59,31,13,-6,34 Answer: -6

-11,32,-8,45,44,50,-36
-18,-21,32,12,13,-27,69
Answer: -36

-50,-18,27,18,31,-72,63 Answer: -72

-38,7,41,-55 Answer: -55

51,-54,25,-55,49,-51,-45 Answer: -55

56,63,-43,-40,43,3,-47 Answer: -47
---
[28 22  0 57]
57

[[ -2 -30 -31 -15  50  60  55]
 [ 30  14  11  -8 -48 -32 -43]
 [-27   1   4  14  37  38  33]]
33

[ 49 -65  27  -5]
-5

[ 69 -26  47  53]
53

[73 34 39 37 39 38]
38

[-53   0  49 -67  55  -7 -13]
-13
---
array([75,  4, 73, 65, 82]) -> 73

array([[77, 15, 54, 44, 46, 46],
       [76, 15, 54, 43, 46, 46],
       [54, 36, 57, 38, 23, 79]]) -> 76

array([ 14, -42,  -3,  29, -19,  22]) -> 14

array([110, 216,   1,  75, 132]) -> 110

array([-44,  40,  -4,  -7]) -> -7

array([[3822, 8796, 6656, 9122],
       [4896, 1495, 8432, 5293]]) -> 8432

array([ 661,  -47, -609,  850,  758,  452]) -> 661
---
[[ 194.3   72.8  102.7  175.0]
 [ -78.3  130.3  -70.4 -132.1]] Answer: 72.8

[[  87.4  113.4 -203.1  -44.2  -91.8  -43.5   82.5]
 [-133.0   99.2   35.2   50.4 -151.4 -171.1  -54.5]
 [  25.3  153.4 -155.6  -42.9 -140.9 -121.3  -16.0]] Answer: -151.4

[[ -2.888  -9.479  -5.690  -9.067]
 [ -4.264 -21.929   7.805  16.918]
 [ -5.408  -4.144  -4.304  -1.878]] Answer: -21.929

[[ -35.23  131.34   30.56  147.70  -56.53 -157.97]
 [ -63.35  -99.02 -113.66  140.24   42.23   72.12]] Answer: 147.70

[[-191.68 -187.25  -28.29   19.78  144.82   71.49]
 [   4.08  -25.95   22.56   71.70   66.18   72.57]
 [ 115.22  182.55  150.38   88.80   61.36  -21.72]] Answer: 71.70

[[ -2.0  -2.4  -7.1   4.7]
 [  2.4   4.8 -16.0  20.2]] Answer: -2.4

[[-0.080  0.127  0.041 -0.135]
 [-0.019  0.105  0.089 -0.149]] Answer: 0.127
---
[[-8, 52, -13, -21, -15],
 [-6, 51, -4, -17, -2],
 [-11, 42, -6, -25, -3]] value -4

[[65, -13, -51, 17, 22, -15, -2],
 [-4, -18, 13, 7, 19, 29, 33],
 [-29, 12, 57, 1, 14, 45, 40]] value 7

[45, 20, 1, 73, 3] value 1

[[65, 14, 18, 18, 19],
 [50, -25, -30, -22, -25],
 [-6, 16, 21, 19, 20]] value -30

[[5, -29, 29, 44, 12],
 [-35, -48, 29, 56, -40],
 [-9, -69, 42, 31, -37]] value 29

[31, -9, -55, 37, 23] value -55

[-48, 45, -52, 44, -27] value -52
---
Q:
array([[ 48,   7,  35,  58,  19, -28],
       [ 34,  -5,  49, -55, -42,  20],
       [-37, -17, -30, -62,  25, -42]])
A: -42

Q:
array([[-30,  27,   7,  61],
       [ -6,  38, -12, -28],
       [ 51,   6,   1,  15]])
A: 15

Q:
array([[ -6,   9,   4,   4, -14, -22],
       [-64, -35, -14, -18,  32,  47],
       [ -6,  -5,  11,  27,   5,  16]])
A: 16

Q:
array([[-69,  57,  56,   0],
       [-71,  70,  67,   0],
       [ 66, -57, -55,   0]])
A: 0

Q:
array([[-37,  38,  37,   0, -39,  36],
       [-62,  66,  64,   0, -67,  63],
       [ 62, -64, -62,   0,  66, -60]])
A: -60

Q:
array([[ 15, -34, -19, -22,   3],
       [-18, -12,   6,  -5,   1],
       [  9,  59,  -8, -18,  -7]])
A: -7

Q:
array([[ 48,  37, -53,   1,  18],
       [ 43,  13, -43, -40,  24],
       [-40, -17,  35,  19,  33]])
A: 33

Q:
array([[ 30, -33,  -8,   2,  34, -58],
       [  5,  -9,  -5,   1,   3,  -1],
       [ -1,  -6,   0,   0,   1,   0]])
A: 0

Q:
array([[-18,   0,   2, -22, -15, -58, -35],
       [-18,  -1, -11,  -7, -26,  -8,  17],
       [  6,  -2,  25,  -7, -59,   5, -17]])
A: -17
---
[ 40  -2 -37  12 -32 -16] Out: -16
[0 6 3 5 7 9] Out: 9
[560 795 588 903 233] Out: 233
[-11  30  -5 -32  25  33] Out: 33
[ 806   10  538 -203 -852] Out: -852
[ 78  46 130 198 194] Out: 194
[7 1 6 7 6] Out: 6
[ 637 -186 -157   82  913 -509] Out: -509
---
[[  8.33 -18.76  -5.17  -1.14 -10.54]
 [ 14.54  -4.18  -5.64  16.21  -9.49]]	16.21

[[-0.08  0.08 -0.03 -0.23 -0.11 -0.02 -0.04]
 [-0.02 -0.10 -0.09  0.08 -0.01 -0.12  0.13]
 [-0.05 -0.14  0.00  0.12 -0.06  0.04  0.01]]	0.04

[[  0.839  16.485 -15.169   3.943   9.221  -3.591]
 [ 12.394   6.233  10.033  11.392   5.068  13.440]
 [  6.211  -7.360  -9.001   5.167 -12.372   4.758]]	-12.372

[ 1.3  0.5 -0.4 -0.1  1.2 -0.7 -1.5]	-0.7

[-1.11  0.13 -0.78 -0.01  0.19 -0.46  1.43]	-0.46

[-1.04  0.65  0.77  1.64]	0.77

[ 2.025  0.975 -1.505 -0.895 -1.754  0.040  1.144]	0.040
---
-64  -61  -27  -13   38
 43  -18  -26  -50   25
-32  -68  -50   -5   46
>> 43

-55   14   19  -42   12 >> 14

-16   27    6   60   19    7   16
 38   46  -35  -41   24   17   -2
 10   16    3  -28  -13   24    7
>> 46

-62    3  -24   -7 >> -7

-19  -67   -5    1
-37  -45  -10  -14
>> -5

 38   54   40  -17 >> 40
---
[[  0   0  -1  -1]
 [ 26 -33  10 -59]
 [ -1  32  49 -11]] value -33

[[-49   2  31  30  -8  -1   3]
 [-73   0  -7   9  22  54  10]] value 2

[[ 23  33 -32  12  -3  28]
 [  2  24  -5 -20   9  68]] value 33

[[ -6 -31 -19  51  52]
 [ 44  15  42  37  10]
 [-32 -41 -41  -2  62]] value 15

[[ 19  48  33  19 -41 -10]
 [-25  21  -3   8 -31 -53]] value 48

[[ 43  52  62  24   0  47]
 [ -6  -9  -7   2 -12   8]] value 52

[[-36  12 -56  46]
 [-23   4  -2 -14]
 [ 34   6  48   3]] value 4
